Each row is followed by its class. Each block has new classes.
[ 19.4  33.1  27.3 -13.9  53.0   2.5 -16.1 -14.8   0.4  25.9 -29.1  -1.6
   6.4 -12.6 -15.9  13.5  43.9] => Rute
[ -6.9  44.8 -21.9   7.0 -42.2  -0.5 -14.7  11.4  -7.5 -18.0  18.2   8.3
  -3.1   9.7   8.4 -13.8 -27.1] => pag
[  9.8  18.2   6.0  -8.9  30.5  11.4 -22.8  12.3   0.7   5.3 -18.9  -1.6
   3.4  -5.0 -17.2   2.7  29.4] => pag
[-22.1  24.9 -24.1  13.9 -68.2  -6.2 -11.0  10.0   1.2 -22.9  27.7   6.5
  -2.9  16.8  16.3 -11.3 -40.5] => Zesul
[-54.9   9.3   3.8   0.8 -13.6   1.3 -23.3 -26.7   8.1   6.6  -3.6   2.3
  -2.6  -8.3   1.2  -7.2 -22.2] => luzot
[ -7.6  23.9 -11.6   5.6 -20.8   0.7 -15.7  -4.6  -9.2  -5.4   7.7  -1.2
  -4.5   5.1  23.4  -7.4 -12.1] => luzot
[  5.6  22.7  -6.7   0.2   0.2  -0.8 -19.3   5.2   0.9   4.4   8.9  -0.3
  -1.3  17.5   4.4  -2.4   3.6] => pag
[  0.7  27.5 -13.0   3.1 -33.2   1.5 -17.5   0.2   6.3  -6.6  11.5   3.2
   2.2   3.7   4.6  -4.7  -6.2] => Rute
[ 12.4  11.3  -6.4  -6.8  18.4  -6.7   0.9  29.9  -1.5  -3.7 -18.4   4.6
  -2.9   1.2   7.7 -19.5  17.2] => pag
[  7.1  32.1  -9.6  -2.8 -13.0   2.8 -11.4  -0.6  -4.8  -3.7  -2.0  -0.9
 -15.8   4.2  -1.8   0.4  -1.4] => Zesul
[ -2.3  64.3  -8.0   2.8 -32.2   3.4 -36.2  10.4   5.3  23.7 -13.6   2.3
  -2.4  18.1  10.5   2.1 -24.8] => Rute
[ -5.3  26.6  -4.0  -4.6  -7.6   8.2 -21.9  12.7   3.4   3.6   6.7  -3.1
   7.4  -1.2   1.5  -2.2   8.1] => Rute
[-18.0  -6.1  11.1  -7.0  20.8  -9.4 -12.0 -14.4   3.7   9.8 -47.6  -7.6
   3.0  -1.9   2.0   3.6  -5.0] => luzot
[-68.2   1.9  12.1   9.0 -15.0  -3.9  -5.3 -30.8   9.2   3.3  -9.9  -1.7
  -0.3  -9.6   4.0  -7.2 -33.9] => luzot
[ -4.7  22.8 -13.4  -0.7 -22.6   0.0 -23.0   2.2  -5.5  -2.2  -6.0  20.2
  -0.5   9.8   3.4   3.8  -4.3] => Zesul
[-66.0  31.5   0.5   9.2 -23.8   2.3 -25.0 -31.5   6.8  10.7  -2.3   1.6
  -4.5   1.3  -4.1 -12.2 -33.8] => luzot
[ -4.2 -12.8   2.5 -15.1  13.2   4.8  -9.0   0.8  -2.4   9.3 -19.0  -6.9
   0.3   3.1  -8.3  15.0   7.5] => Zesul
[ 28.1  41.4 -13.5  -6.6  20.0  11.9 -21.2  49.0  -2.8   5.5 -40.5  15.9
   4.3  23.2  14.9 -22.1  44.0] => pag
[ 34.5  44.2 -22.7  -4.0  24.2   6.1 -22.9  48.9  -3.0   1.9 -33.1   7.3
   4.1  19.1  16.3 -21.4  33.1] => pag
[-0.4  2.4  3.8  0.6  4.6 -1.4 -0.6 -0.6 -3.3  1.9 -6.5  1.8 -2.0  2.2
 -2.1 -0.5 -3.2] => Rute
[ -3.3  28.8  -7.0  -3.8 -17.3   1.5 -29.3  -4.0  -2.3  -2.3  -5.2  -2.1
  -4.1   4.1   1.6  -0.3  -0.9] => Zesul
[  9.7  37.5 -20.2   3.6 -20.9   2.6 -13.5  13.6   8.9  -2.7  -0.5   6.9
  -2.9  18.1   1.4 -13.7  -1.7] => pag
[  3.5  -0.6   4.6  -6.1  23.1   3.7   0.8   0.8  -0.8  19.4 -25.2  -3.5
  -5.4  -7.0   1.2   2.6   5.9] => Rute
[ -1.4   0.6 -12.4   5.6 -12.3  -0.9  11.5   9.8   3.8  -2.3   6.8   2.3
   1.6   5.9   6.9  10.3 -11.6] => pag
